(in the rows, 128 means zero)
Each row of numbers stands for one object and depends on some of the facts below. Use the named rows to name the rest.

Named rows:
[202 131  63  96 143 115 139 136 137 177 120 138 116  97 156  88 168 147
 181 113 183  80 124 127 142 121 153 111 123 104 126 198 123 114  97 128
 111  87]: zedo
[169 130  64 117 137 135 128 113 139 170 134 125 134 101 117 109 145 158
 167 136 141 115  92 117 114 117 150  86 105 108 123 182 114 126  94 111
  90  97]: mumu
[188 116  73 130 130 125 135 120 155 154 151 114 141  93 107 117 121 150
 167 148 134 102  84 111 122 105 149  67  99 122 129 184 109 143  89 123
 108 117]: vopak
[168 119  82 106 127 173 130  99 154 142 103 132 136  71 101  91 135 154
 174 159 112 132 102 102 102 122 149  90 130  84 145 148  84 110  99 100
  66  85]: treman
[170 125  74 111 130 155 130 106 145 151 118 129 136  85 108  98 138 157
 171 150 124 124 100 107 109 121 150  90 121  95 138 164  98 116  97 104
  76  89]: bredren
[128 176 189 133 169 122 111 149  86 101 168 131 147 116  92 110 154 103
 164 133 133 141 107 143 126 186 117 135 106  92 127 143 148 140 162 110
 105 157]: kabrel
[127 162 177 123 135 152 134 157 110  84 125 140 140  52  93  81 140  98
 144 155  99 153 125 124 114 182  91 146 145  87 151 126 108 121 175 112
  96 146]: trito
[129 173 165 131 144 122 132 168  98 104 152 133 136  78 108  96 148 104
 137 133 123 139 116 137 124 178  91 147 119 105 136 154 135 134 170 121
 115 158]: fafek
[122 173 153 134 149 108 131 159  83 136 141 144 117  68  98  92 161  98
 112 146 145 140 117 128  96 182  81 156 114 122 142 165 141 136 180 130
 112 150]: skune
[139 176 151 178 123 139 128 140  98  88 146 139  86  56 154 140 221  77
 109 142 102 131 128 132  79 166  84 118  79  81  80 145  92 132 168 105
 167 124]: foskebrum
[134  34 139 155  85  95 108 166 205 104 146  61 124 139 131 141  68  98
 112 143 145 134 134 119 158 122 178  93 116 179 153 112 154 141 122 121
 163 157]: repin
[100  54 130 130  99 108 100 156 179 126 121  76 114 150 148 130 105 116
 114 121 158 153 149 127 147 145 180 128 123 152 145 107 162 112 126 100
 135 127]: vedra
[105  54 128 130  97 103 101 158 170 135 121  76 106 152 151 125 107 116
 112 127 164 148 153 127 146 144 182 131 125 160 153 112 162 111 129 103
 135 129]: nefik
[110  56 121 170  78 128  95 134 179 107 120  81  72 136 190 172 169  95
  92 123 132 145 157 121 111 133 174 100  85 130  94  93 120 109 126  83
 181 101]: flitre
[ 89 141 159 127 143 160 151 118 116 137  97 156 189 124 164 146  89 118
 121  54 118 169 140  61 167  46  93 118 121  93  67 108 170 152 116 162
 128 135]: baflon
[138 140 170  99 196 139 110  93 109 115 147 162 133 236  77 139 103 145
 145 144 163  90 100 137 142 125 122 152 148 186 109 130  99 139 102  65
 119 126]: stanun
[148 141 122 146 136 161 141  98 128  93 126 168  75 164 151 166 166 128
  88 147 115  78 123 126 103 102  77 139 128 177  58 135  35 128 105  60
 185  99]: raska
[138 131 141  98 160 150 146 115 131 109 116 167 121 172  92 116  91 142
 110 151 143  88 115 122 136 115  80 168 173 195 116 136  72 131 112  82
 126 126]: drupla
[ 91 178  76 118  90 114 146 115  96 136 152 117 151 167 137 156 122 209
 129 114  37 125 137 210 137 137 131 157 172 113 161  93 135 108 125 194
 130 151]: klazim
[130 165  93 156  97 127 132  66 118 107 119 147 104 136 150 193 192 126
 105 135  57 103 151 183  72 123 127 119 119  74 112  63  88 120 136 202
 184  96]: draklekik
[123 162 101 111 119  99 135  95 106 140 124 139 139 155 105 144 129 154
 130 133  93 107 146 192 112 136 137 152 164 111 176  84 139 120 141 222
 133 129]: kibe

How the objects are related:
baflon (π zomek) (ρ 351)
bapa (π guplir) (ρ 996)
bemur (π noflam) (ρ 107)
beze (π pupin) (ρ 107)
bovi (π keplobu) (ρ 351)
braman (π peklem) (ρ 351)
bredren (π tranon) (ρ 107)
briza (π tradu) (ρ 143)
brukel (ρ 996)
bruzel (π negul) (ρ 996)
buklu (π vedra) (ρ 996)
butre (π vemuvel) (ρ 143)
darulim (π grumil) (ρ 996)
datu (π fafek) (ρ 315)
ditos (π getros) (ρ 577)
dobras (π fliges) (ρ 351)
draklekik (ρ 996)
drasku (π driklem) (ρ 996)
dratreplin (π treman) (ρ 107)
drefe (π zukogrur) (ρ 315)
driklem (π trovemo) (ρ 107)
droroflos (π plevi) (ρ 577)
drukleplar (ρ 577)
drulem (π segen) (ρ 143)
drupla (π roras) (ρ 577)
dubrok (π kogos) (ρ 351)
fafek (π rugin) (ρ 143)
farek (ρ 143)
fiko (π guskepler) (ρ 315)
flalas (π flubrok) (ρ 315)
flasta (π guplus) (ρ 315)
flelas (π stivedrom) (ρ 107)
flemun (π drasku) (ρ 143)
flena (π braman) (ρ 315)
fliges (π klodrel) (ρ 577)
fliste (π flalas) (ρ 315)
flitre (ρ 315)
flore (π stabak) (ρ 315)
flovu (π viginor) (ρ 351)
flubrok (π vopak) (ρ 996)
flukles (π flore) (ρ 315)
fogazul (π kluve) (ρ 107)
foskebrum (ρ 143)
fozir (π skune) (ρ 143)
fugus (π buklu) (ρ 996)
fule (π brukel) (ρ 351)
fuplil (π repin) (ρ 143)
futes (π kubruk) (ρ 107)
gerumik (π kabrel) (ρ 577)
getros (π butre) (ρ 351)
girafo (ρ 143)
gozi (π draklekik) (ρ 577)
grofos (π treskuplik) (ρ 315)
grumil (π zugum) (ρ 107)
gruzi (ρ 315)
gubre (ρ 577)
guplir (π trutil) (ρ 143)
guplus (π klazim) (ρ 351)
guskepler (π drefe) (ρ 996)
kabrel (π sazedrak) (ρ 143)
kato (π pludrom) (ρ 143)
keplobu (π pegu) (ρ 315)
kibe (π drulem) (ρ 996)
kirus (π stanun) (ρ 143)
kisal (π gozi) (ρ 143)
klazim (π darulim) (ρ 996)
klebek (π stoveskis) (ρ 315)
klodrel (π zedo) (ρ 996)
klonen (π droroflos) (ρ 143)
klozer (π foskebrum) (ρ 996)
klukle (π zibise) (ρ 315)
kluve (π klebek) (ρ 351)
kogos (π roden) (ρ 351)
kubruk (π baflon) (ρ 577)
lapi (π kirus) (ρ 315)
leklo (π fule) (ρ 315)
lobik (π stemir) (ρ 143)
meniklem (π paba) (ρ 107)
migir (π drukleplar) (ρ 143)
mumu (π nupla) (ρ 107)
nefik (π kibe) (ρ 315)
negul (π fuplil) (ρ 996)
nidrestok (π bapa) (ρ 577)
noflam (π grofos) (ρ 143)
nupla (π klonen) (ρ 143)
nupok (π bemur) (ρ 315)
nurosu (π leklo) (ρ 577)
paba (π futes) (ρ 351)
pegu (π migir) (ρ 996)
peklem (ρ 315)
pilir (ρ 577)
plabin (π flukles) (ρ 351)
plevi (π nurosu) (ρ 107)
pludrom (π ditos) (ρ 577)
pupin (ρ 577)
raflozok (π flasta) (ρ 107)
raflu (ρ 996)
raska (ρ 577)
repin (π flovu) (ρ 315)
roden (π pilir) (ρ 315)
roras (π bredren) (ρ 577)
rugin (π bovi) (ρ 143)
sazedrak (π beze) (ρ 996)
sebenir (π gruzi) (ρ 315)
segen (π sebenir) (ρ 351)
seklan (π dratreplin) (ρ 315)
skagrak (π drupla) (ρ 107)
skibi (ρ 107)
skune (π klozer) (ρ 143)
stabak (π raflozok) (ρ 315)
stanun (π gerumik) (ρ 577)
stemir (π dobras) (ρ 315)
stivedrom (π nefik) (ρ 107)
stoveskis (π klukle) (ρ 143)
stusa (π fiko) (ρ 351)
tradu (π girafo) (ρ 351)
tranon (π trito) (ρ 996)
treman (π kato) (ρ 107)
treskuplik (π fozir) (ρ 315)
triror (π flelas) (ρ 143)
trito (π seklan) (ρ 143)
troplen (π fugus) (ρ 107)
trovemo (π bruzel) (ρ 107)
trutil (π meniklem) (ρ 143)
vedra (π briza) (ρ 315)
vemuvel (π kisal) (ρ 577)
verezi (ρ 351)
viginor (π fliste) (ρ 996)
vopak (π flena) (ρ 107)
zaski (π lapi) (ρ 315)
zedo (π nidrestok) (ρ 107)
zibise (π zaski) (ρ 996)
zomek (π stusa) (ρ 315)
zugum (π raska) (ρ 143)
zukogrur (π nupok) (ρ 577)

Which object is each row?
No name comes twice in this set of rows, the named rows included.
[114 160  93 118 124 100 132  86 106 149 115 147 133 145 101 155 142 146
 111 135  97 112 143 181  87 132 126 146 152 112 164  85 134 123 147 225
 136 119]  klozer
[114 141 163 121 141 156 159 130 110 137  93 158 172 126 187 133  98 116
 133  53 139 151 156  71 188  52 105 127 135  95  80 115 174 146 114 167
 135 135]  paba
[129 155 104 117 118 100 138  95 121 125 131 133 155 153  95 153 113 147
 129 134  84 104 136 184 116 128 132 136 159 113 165  80 133 133 138 227
 142 138]  drasku
[147 138 128 141 142 158 141  98 132  95 122 171  78 165 140 160 158 124
  89 147 125  77 123 125 104 103  76 140 129 177  63 135  40 133 107  65
 179 100]  gubre
[140 176 154 173 126 141 130 142  98  83 149 141  94  59 149 137 212  82
 115 139  96 130 125 132  89 168  86 119  84  79  81 144  94 133 166 105
 164 127]  farek
[102  58 147 131 117 108  83 142 168 126 134  77 120 180 136 142 109 116
 133 120 165 158 139 130 150 147 201 115 111 144 143  97 172 117 121  92
 125 127]  klebek
[143 177 154 177 122 143 127 143 101  81 149 143  90  60 156 143 222  81
 113 139  95 129 127 132  86 168  87 117  78  78  82 141  87 132 165 105
 170 125]  girafo
[122 179 151 141 131 129 136 172  94 100 162 127 133  77 125 105 155 122
 133 128  99 143 116 144 128 178  89 146 119 102 122 158 129 128 162 108
 121 162]  zugum
[ 68  59 110 114 120 113 106 162 222 110 114  87 167 146 136 151  89 109
 105  71 142 171 138 107 143 129 134 122 104 125  69  83 168 119 131 104
 143 114]  zomek
[104 177 141 133 159 100 126 150  82 156 130 151 111  59  82  90 160  97
  93 147 157 149 111 120  72 181  68 162 103 130 138 170 148 137 191 134
 103 143]  noflam
[114  53 132 124 101 101 104 163 176 130 115  81 103 146 162 123 114 112
 118 115 174 141 161 129 156 144 182 136 129 154 147 112 166 109 129 107
 142 123]  stemir
[166 136 134  82 168 125 153 139 120 125 112 175 101 176 130  99 114 136
 119 133 189  61 139 138 157 117  87 186 179 203 119 161  86 124 116  97
 147 121]  fliges

The same objects again, as new rows of numbers:
Known rows:
[186 171 131 117 127 170 118 114 114 136 103  82  98 120 115 158  91 133
 127  85 125 162  94  74 109 113 174 174  79 118 121  78  95  61 104  98
 149 119]: grumil
[ 89 137 171 147 145 119 104 117 149 157 150 180  75 129 137 129 111 116
  98  86 132  84 188 192 106 116 174  89 147 102 159  79 133 146 105 151
  94 139]: repin
[ 91 189  80 136 158 150 121 155  89 128  73 183 181 126 140 149 141 111
 186 143  85 132 157 140 148 163 108 109  90 121  98 189 166  90 123 108
 127 160]: pludrom
[ 87  59 146 106 157 130 152  96 133 180 165 113 151 129 114 106 130 150
 105 134 122 181  93 137 120  98  58 133  86 124 134 125 154 121 212 121
 154 147]: baflon
[ 92 127 164 147 142 112 102 122 156 150 145 170  84 139 137 133 108 119
 104  91 123  89 177 184 106 117 169  91 142 104 157  85 128 148  99 146
  99 138]: flena
[155 134  57 151 135 155 133 158  90 139  97 128 101 145 123 161 179 139
 122 182 132  66 116  81 133 115  95 105 147 141 129 176 130 133 149 174
  95 113]: butre
[161 165 123 120 118 161 118 118  82 154 128 163  52  88 145 113 156 117
  92 159 179  79 136 110 133 107 110 115 182 145 146 132 139 159 165 173
  74 105]: fuplil
[149 187 106 117 139 143  89 144 110 121  92 169 168  80 184 119 103  74
 155 117  96 177 113 120 139 137 132 101  75 125 113 141 154 116 120  62
 132 140]: raska
[173 131  93 127 110 140 118 139 106 127 113 127  92 124 145 129 151 130
 107 170 150  95 100  84 130 106  93 116 160 152 140 157 129 164 147 155
  93  98]: farek
[144  53 179 140 155 208 164 104 184 149 143 128 144 148 138  89 156 123
 144 114 146 183 146 133  83 125  50 131 114 146 137 162 113 136 168 113
 178 150]: segen
[168 123 113 104 114  91 102 145 104 133  96 107  73 147 132 120 170 125
 139 151 160 117  81  68 165  82  90 107 154 146 136 149 149 175 168 172
  87 134]: fozir
[ 93 178  95  95 119 128 106 113  87 105 120 176 184 111 167 114  65 134
 139 176  71 166 123 176 119 160  90 139 104 142 140 147 178 116 157  61
 121 123]: nidrestok
[107  67 156 135 160 172 164 104 152 182 156 130 153 106 124 114 149 129
 109 111 141 166 117 122 117 109  69 128  96 120 115 146 129 121 163 126
 164 133]: dubrok
[110  64 160 136 157 176 164 105 155 180 155 131 151 107 130 111 147 129
 113 109 140 166 116 119 116 110  67 128 101 122 116 151 131 124 157 124
 168 133]: tradu
[166 153 113 122 115 153 117 126  90 143 123 149  68 102 145 119 154 123
  96 165 168  86 123 100 131 106 103 116 175 146 145 142 135 161 158 164
  80 101]: flemun
[122 147 163 111  95 152 150  90 108 135 109  90 105 128 113 160  74 178
 139  96 135 138  95  83 145 132 140 205 146 111 103 134 130  80  48 133
 162 109]: mumu
[118 141 169 112  92 151 155  88 108 137 110  88 104 124 118 161  67 181
 139  93 136 136  88  76 154 132 140 205 153 107  99 139 138  83  33 134
 167 107]: plevi
[ 89 134 170 147 145 117 103 118 151 156 148 179  77 132 136 130 109 117
 100  86 130  84 185 191 107 117 172  90 145 104 158  81 132 146 103 150
  95 139]: flalas
[176 127  99 129 106 145 119 138 111 124 113 126  90 125 150 129 148 130
 113 168 150  96 100  80 130 108  91 116 168 152 138 163 129 167 136 153
  99  96]: briza
[130 145 148 128 123 126 168 124  97 117 185 131 127  60 113  76 156  89
 121 145 182 110 172 166 155 172 206 131 188 122 120  90 123 110 161 139
 143 159]: viginor
[134 127 121 126 106  77 164 151 143  76 172 100 199  85  91 104 176 105
 124 141 159 132 147 144 157 169 176 152 143 140  93 113  81 138 139 126
 144 110]: sazedrak

Name these rows:
No name comes twice in this set of rows, the named rows included.
[131 171 127 124 132 167 148 115 101 137  90  95 106 161  78 175 120 171
 153 108 124 128 134 100 116 138 144 191 109 119 112 120 110  54 106 140
 144 131]  skagrak
[122 160 129  85 106 135 134  83  92 121 123  83 110 162  89 151  63 196
 123 140 106 155 102 128  99 132 130 212 113 134 146  86 128  67 148 111
 135 116]  meniklem
[139 105 122 163 149 109  84 148 174 136 137 132 111 142 156 149  95 100
  99  84  91 112 125 143  98 101 184  67  91 101 153  76 110 137  84 106
 121 131]  flukles
[171 125 110 110 113 102 105 144 106 131  98 112  77 141 136 122 168 124
 132 154 158 112  86  71 159  88  91 108 154 146 135 151 143 173 162 169
  89 126]  foskebrum
[ 80 105  99 181 164 113 118 160 154 143 118 146 122 189 110 179 134 138
 131 110  81  68 169 163 108 128 158  78 109  99 139 124 124 114  87 154
 116 149]  seklan
[ 97 188  92 129 149 145 118 149  94 124  78 183 177 118 146 139 132 109
 180 139  89 142 150 141 148 159 106 114  93 124 102 181 165 101 122 102
 126 153]  roras
[117 177 129 112 123 140 107 131 115 110  91 178 170 106 174 111 106 101
 176 127 105 167 137 140 148 153 100 124 115 134 111 175 167 131 106  85
 133 141]  drukleplar
[123 160 136  81 107 125 131  87  93 124 116  79 105 166  86 149  71 191
 130 134 112 160 100 123 108 125 131 208 110 132 142  85 131  70 150 116
 134 124]  futes
[151 109 107 131  91 134 132 127 101 134 120 122  96 103 166 136 123 144
 104 163 149  85  72  63 162 107  89 120 191 135 122 186 152 171  85 160
 113  85]  nupla
[ 93  64 133 127 152 173 166  91 137 174 178 129 166 110 126 113 113 155
  80 148 114 163 109 148  91 117  60 140  95 129 137 134 136 113 189 104
 161 116]  dobras
[ 86  47 170 139 141 165 177  94 146 189 162 126 156  85 145 120 123 143
 105 104 139 154  90 102 148 110  67 132 126 105  98 174 153 126 105 132
 183 121]  fule
[132 132 121 125 106  71 164 154 151  72 174 101 208  82  84 106 182 105
 120 138 162 132 148 145 158 168 174 157 138 145  88 112  72 144 138 126
 138  99]  zibise
[ 89  71 117 161 187 186 180 127 133 196 138 133 162 129 100 146 179 138
 123 123 122 134 135 119 118 120  73 115  80 110 105 167 131  86 168 145
 164 150]  getros

Now the same objects, written a new way:
Some objects and their rows:
[ 92 124  38  95 119 122  56  98 109 116 104 138 116 109 146 131  94 119
 115 107 144 138 140 125 110 197 135 114 105 144 108  90 167 136]: zedo
[118 133  51 113 114 131  77  83 126 113 118 115 108  84 163 131 103 120
  85  95 120 136 150 121 133 190 167 130 129 131  92 157 175 113]: dratreplin
[182  97 128  96 125 111 104 106 136  93 123  74 119 150 124 140 164  95
 106  99 141 138 133 126 141 105 167 120 103 193 113 154 100 109]: vemuvel
[174 111 104  89 107 124 124 154 155  98  99 167 138 102 106 150 174  99
 121 164 141 156 181  96 150 168 184 126 149 101 117  81  65 112]: baflon
[ 91 115 127 119 120 115 123 104 133 118 123 127 110 144  51 118 128 117
 129  82 129 156 182  91 129  86 143  98 147 112 111  81  97 113]: kibe
[ 98 129  66 112 113 121  76  98 111 111 110 133 111  84 143 125  83 114
 106 117 127 127 144 128 122 184 150 122 121 146 101  98 180 117]: plevi
[129 119 121 121 127 131 128 122  99 113 116 136 123 124 103 130 146 116
 226 106 111 104 124  90  89 115 170 139 115 137 133 136 117 118]: klonen
[130 118 118 121 128 130 128 121 101 113 115 138 123 124 101 130 149 118
 226 107 113 104 125  90  90 115 171 140 116 135 133 139 117 117]: nupla
[107 117 117 121 121 124 121  91 147 120 129 116 109 146  63 121 141 122
 117  69 124 162 187  86 137  88 156 104 152 100 103 127  88 109]: tranon
[112 129  57 111 115 127  76  90 121 112 115 124 109  84 154 128  94 117
  92 104 123 132 149 125 129 187 162 127 127 138  95 137 176 114]: bredren
[147 121 106 124 129 142 129 105 115 115 124 120 121 128 126 135 168 125
 207  83 105 113 128  82 100 120 186 148 121 120 123 197 108 115]: kato
[159 169 178 177 134 123 110 119 138  94 127 164 118 120 147 112 144 135
 102 159 166 141 125 126 123 128 141 111 129 101 134 157  89 126]: flitre
[ 99 108 133 106 124 117 114 119 133 111 132 126 104 154  16 115 118 129
 138 115 129 149 198  98 136  99 149 105 155 106 107  89 115 110]: flubrok
[133 118 118 120 129 131 128 123 103 113 116 140 124 124 100 128 148 120
 225 109 113 103 128  91  92 118 172 140 118 134 134 146 114 115]: briza
[ 89 121 118 131 118 120 123 104 126 117 124 134 108 140  51 115 124 114
 125  89 132 155 185  94 132  80 143  98 148 123 119  87  70 108]: klozer
[169 105 123 140 131 103  93 111 122  90 118  84 123 150 102 115 164  85
 101 130 159 131 145 138 144 104 158 119 109 202 139 160  74 113]: gubre
[ 98 112 129 113 122 117 120 109 137 115 127 129 108 147  35 117 123 122
 134  96 129 152 191  95 133  92 147 100 152 108 109  91 102 110]: drasku
[116 115 107 104 120 120 137 114 145 114 122 160 111 122  43 121 107 123
 127  89 124 150 198  94 144  86 147  98 158 133 114 104  44  83]: guskepler
[157 158 192 140 129 124 119 120 138  94 128 162 115 121 156 131 132 140
 115 141 152 144 109 119 113 125 138 107 117 102 114 113 114 125]: leklo
[163 109  98  87 108 123 111 151 151 103  97 159 140 121 110 150 187 101
 127 160 149 162 174  93 141 172 177 122 137  94 119  73  72 131]: paba
[132 117  36  80 128 118  67 109 142 113 102 163 121  77 125 127  85 128
 114 119 135 128 163 130 129 209 148 120 132 141 101 141 148 106]: futes

Name these rows:
No name comes twice in this set of rows, the named rows included.
[132 125 160 129  99 103 146 143 129  98  94 132 140 119 154 140 190  78
 119 161 129 144 183  91 143 139 171 133 140  76 106  41 147 120]  guplus
[142 108  88  94 140 129 109 126 116 119 107 155 133 139  94 133 158 130
 239 100 128 110 130  88  85 138 158 134 106 131 139 155  95 125]  trutil
[ 96 105 136 102 125 118 112 123 130 108 135 126 101 161   5 115 115 131
 137 124 129 147 199 100 137 102 149 106 157 107 107  86 124 112]  viginor
[176  94 133  97 125 108 106 110 129  92 120  81 120 148 117 138 157  93
 112 106 143 136 131 128 139 103 162 118 101 200 115 134 101 111]  drupla
[135 109  88  97 138 129 107 125 110 119 108 151 132 144  98 133 162 129
 238  98 129 113 125  88  81 136 156 133 103 129 139 145  96 130]  guplir
[143 118 133 119  97 125 125 141 134 101 105 135 130 100 108 146 175  83
 118 163 137 160 152  96 136 148 191 123 139 102 117  44 103 134]  kluve
[ 92 137  56 113 102 132  93 104  91 105 113 153 105  71 154 133  59 109
  92 117 120 127 143 130 129 169 148 120 123 183 110  79 127  96]  bemur
[105 112 133 124 122 114 124 101 151 121 122 130 111 114  24 113 119 113
 134  86 130 154 171  96 126  88 157  93 155 114 111  91  95 113]  sazedrak
[116 126 116 128 117 139 138 121  78 109 118 145 117 121 118 136 132 111
 218 105 109 104 116  90  90  99 166 137 109 162 141 114  81 109]  fozir
[138 112 142 102 100 128 114 161 115  90 117 131 121 136  81 146 168 101
 121 203 137 152 177 103 145 163 188 135 143  94 114  40 132 134]  flovu
[195 150 171 113 137 123 124 134 168  93 121 196 122 100 139 135 121 151
 120 143 150 140 130 122 127 138 141 107 134 108 113 150  76 100]  zomek

